Here is a tiny trained network, its code and every weight. The questions are about switching its units off for an input and a target symbol, where a switched-off unit gives its printed mean instead of its output.

import numpy as np


def w(rows, s, z=0):
    codes = np.array(rows[::2]) - 128.0
    scale = np.full(codes.shape[1], s)
    scale[-1] = z or s
    return codes * scale


def norm(h):
    return h / np.sqrt((h * h).mean(-1, keepdims=True) + 1e-5)


def f(y):
    return y / 2 * (1 + np.tanh(0.7978845608 * (y + 0.044715 * y**3)))


def softmax(a):
    e = np.exp(a - a.max(-1, keepdims=True))
    return e / e.sum(-1, keepdims=True)


def log_softmax(a):
    a = a - a.max(-1, keepdims=True)
    return a - np.log(np.exp(a).sum(-1, keepdims=True))


def net(x, mask):
    ids = ['ΓΔΘΨαεζηλμπτ'.index(c) for c in x.split()]
    T = len(ids)
    res = E[ids] + P[:T]
    u = 0
    for l in range(2):
        q, k, v = (norm(res) @ M[l].T for M in (Q, K, V))
        z = softmax(np.where(np.tri(T) > 0, q @ k.T / 3**0.5, -1e9)) @ v
        res = res + np.where(mask[u], z, O[l][:, -1]) @ O[l][:, :-1]
        u += 1
        y = f(norm(res) @ A[l][:, :-1].T + A[l][:, -1])
        res = res + np.where(mask[u : u + 12], y, B[l][:, -1]) @ B[l][:, :-1]
        u += 12
    return log_softmax(norm(res)[-1] @ U[:, :-1].T + U[:, -1])


Q, K, V, O, A, B = {}, {}, {}, {}, {}, {}
E = w([
[134,25,132,129,76],'Γ',
[163,118,207,71,151],'Δ',
[69,167,65,122,108],'Θ',
[110,81,96,3,73],'Ψ',
[185,205,138,74,171],'α',
[124,187,98,74,105],'ε',
[126,72,163,25,145],'ζ',
[118,129,173,175,169],'η',
[141,133,113,162,209],'λ',
[166,150,155,165,175],'μ',
[34,191,124,60,167],'π',
[158,124,160,179,135],'τ',
],0.025)
P = w([
[35,245,126,133,120],'0',
[60,232,135,141,131],'1',
[74,221,132,148,141],'2',
[94,195,131,149,138],'3',
[112,179,130,147,135],'4',
[130,163,131,149,133],'5',
[144,148,130,146,135],'6',
[163,134,130,146,134],'7',
[175,114,131,150,141],'8',
[187,99,128,141,134],'9',
[192,80,129,139,133],'10',
[203,63,139,124,135],'11',
],0.012)
Q[0] = w([
[90,54,180,116,5],'L0H0',
[148,29,214,189,172],'L0H0',
[95,107,98,67,135],'L0H0',
],0.031)
K[0] = w([
[70,88,141,79,130],'L0H0',
[253,12,147,122,211],'L0H0',
[72,139,147,51,81],'L0H0',
],0.033)
V[0] = w([
[189,192,125,126,86],'L0H0',
[134,153,187,116,92],'L0H0',
[49,99,253,140,110],'L0H0',
],0.0062)
O[0] = w([
[130,194,131,106,129,254],'L0H0',
[147,176,158,117,98,150],'L0H0',
[167,144,187,157,3,157],'L0H0',
],0.004,0.0008)
A[0] = w([
[137,104,129,185,208,136],'L0N0',
[145,116,152,214,34,121],'L0N1',
[31,112,82,130,131,106],'L0N2',
[177,104,148,189,127,114],'L0N3',
[149,137,19,98,46,163],'L0N4',
[142,124,105,83,153,101],'L0N5',
[104,23,104,202,22,2],'L0N6',
[36,46,1,163,65,150],'L0N7',
[75,63,147,99,84,82],'L0N8',
[237,183,141,126,135,129],'L0N9',
[139,119,198,86,88,62],'L0N10',
[106,230,123,193,143,212],'L0N11',
],0.023,0.0074)
B[0] = w([
[219,119,75,135,104,177],'L0N0',
[83,105,115,208,133,163],'L0N1',
[89,146,110,135,134,181],'L0N2',
[163,146,135,148,85,170],'L0N3',
[218,147,58,126,22,200],'L0N4',
[109,126,151,132,112,139],'L0N5',
[116,49,181,108,61,138],'L0N6',
[159,172,4,111,102,208],'L0N7',
[146,116,128,54,137,141],'L0N8',
[114,138,204,139,139,183],'L0N9',
[155,91,131,140,172,139],'L0N10',
[117,184,72,138,131,250],'L0N11',
],0.047,0.023)
Q[1] = w([
[108,210,65,126,198],'L1H0',
[151,14,57,88,44],'L1H0',
[27,79,77,5,162],'L1H0',
],0.022)
K[1] = w([
[122,222,59,196,155],'L1H0',
[215,107,87,118,93],'L1H0',
[13,136,65,3,172],'L1H0',
],0.028)
V[1] = w([
[88,152,87,77,55],'L1H0',
[195,253,189,52,145],'L1H0',
[161,96,21,80,208],'L1H0',
],0.039)
O[1] = w([
[118,134,214,102,87,224],'L1H0',
[111,171,211,163,254,254],'L1H0',
[177,29,164,130,118,168],'L1H0',
],0.031,0.0075)
A[1] = w([
[101,107,83,110,123,109],'L1N0',
[130,140,173,115,88,108],'L1N1',
[81,113,135,153,84,154],'L1N2',
[117,45,166,120,153,44],'L1N3',
[121,131,123,128,201,78],'L1N4',
[92,85,141,253,105,2],'L1N5',
[205,94,152,77,136,70],'L1N6',
[169,101,120,118,90,115],'L1N7',
[37,133,159,105,124,114],'L1N8',
[112,133,148,181,144,102],'L1N9',
[156,101,98,135,147,96],'L1N10',
[127,162,89,114,164,125],'L1N11',
],0.055,0.0074)
B[1] = w([
[174,164,126,126,121,177],'L1N0',
[112,126,164,157,92,152],'L1N1',
[142,73,153,129,143,165],'L1N2',
[88,166,170,51,37,143],'L1N3',
[208,149,174,136,114,180],'L1N4',
[130,123,177,254,169,190],'L1N5',
[118,97,97,110,225,197],'L1N6',
[116,122,124,165,187,249],'L1N7',
[32,151,72,142,127,158],'L1N8',
[148,81,151,132,151,182],'L1N9',
[104,156,152,99,100,184],'L1N10',
[155,106,82,97,106,254],'L1N11',
],0.083,0.018)
U = w([
[136,13,140,112,79,165],'Γ',
[255,117,195,105,131,55],'Δ',
[159,169,50,110,98,144],'Θ',
[127,72,91,102,221,117],'Ψ',
[118,228,166,129,181,104],'α',
[116,151,193,120,66,176],'ε',
[102,104,189,50,109,254],'ζ',
[123,127,151,117,120,109],'η',
[129,118,144,117,121,99],'λ',
[129,117,140,119,123,81],'μ',
[31,118,121,122,112,199],'π',
[132,99,128,245,124,92],'τ',
],0.011,0.0053)

Each question gives the input, a string of symbols that net reads in full, and the target symbol t.
The units are the heads (3 rows each of Q, K, V and O) and the neurons (one row each of A and B). Each row of codes is followed by its name. A weight is (code - 128) times the scale printed after its matrix; where a second scale follows, it is the last column's (O, A, B and U).
mask holds one flag per unit, layer by layer, with each layer's heads first. A switched-off unit (its flag False) gives its mean, the last column of its rows in O or B, instead of its output. The means were averaged over made-up inputs and are rounded, as every weight is.
A unit's drop is (log p(t) with every unit on - log p(t) with that unit switched off) / (log p(t) with every unit on - log p(t) with every unit switched off).
The circuit of an input: a set's keep is (log p(t) with only the set's units on - log p(t) with every unit switched off) / (log p(t) with every unit on - log p(t) with every unit switched off). Starting from the 12 units with the biggest drops (on a tie, the unit counted first), units are removed one at a time, each time the one whose removal leaves the highest keep (on an exact tie, the one counted first), for as long as the keep stays at least 0.8.
units of the circuit, in order: the units of the circuit, biggest drop first
unit that matters most: the unit with the biggest drop
top k neurons: the k neurons with the biggest drops, biggest first
k most important neurons of layer l: the k neurons of layer l with the biggest drops, biggest first
input Ψ Θ η τ τ ε α, target α: units of the circuit, in order : L1H0; L0N9
input Θ τ Θ λ η, target Ψ: units of the circuit, in order : L0N0; L1H0; L1N6; L0N4
input τ α Θ ε τ τ η α, target α: units of the circuit, in order : L0N9; L1H0
input η ε τ α ε Γ λ ζ, target ζ: unit that matters most : L1N3
input Θ Θ Θ ζ τ Θ η ε, target τ: top 2 neurons : L0N4; L0N3
input Δ Θ μ Θ λ Δ λ, target Ψ: units of the circuit, in order : L0N4; L1N6; L1H0
input Θ Δ ε, target ε: 3 most important neurons of layer 0 : L0N7; L0N0; L0N4
input α Ψ μ α η Θ η Ψ Ψ μ α ε, target Δ: top 3 neurons : L0N4; L0N9; L0N0
input α τ Δ μ Θ λ, target Δ: top 3 neurons : L0N0; L0N7; L0N9
input τ τ η Γ Θ π ε Δ, target Δ: top 3 neurons : L0N10; L1N4; L0N11
input τ τ η Θ Θ λ α ε, target Ψ: top 4 neurons : L0N0; L0N4; L1N6; L0N3
input τ μ α Θ α Θ π μ Θ η, target Δ: 2 most important neurons of layer 0 : L0N9; L0N7
input Θ Ψ λ Θ Θ λ, target Ψ: 2 most important neurons of layer 0 : L0N0; L0N1
input τ η τ Θ Θ Θ α ε τ μ η ε, target Δ: top neuron : L0N4
input Θ ζ λ Θ ε ε, target ε: 3 most important neurons of layer 0 : L0N7; L0N11; L0N9
input Δ Θ ε Θ τ, target τ: top 3 neurons : L0N1; L0N4; L1N5
input Θ η η η η ε π Θ ζ λ μ η, target Δ: top 2 neurons : L0N9; L0N4
input Θ α ζ τ ε Θ Θ τ Ψ λ η ε, target Ψ: units of the circuit, in order : L0N11; L1N6; L1H0
input τ Θ π, target π: top 2 neurons : L1N8; L0N4
input ε Θ π λ η, target Ψ: unit that matters most : L1H0
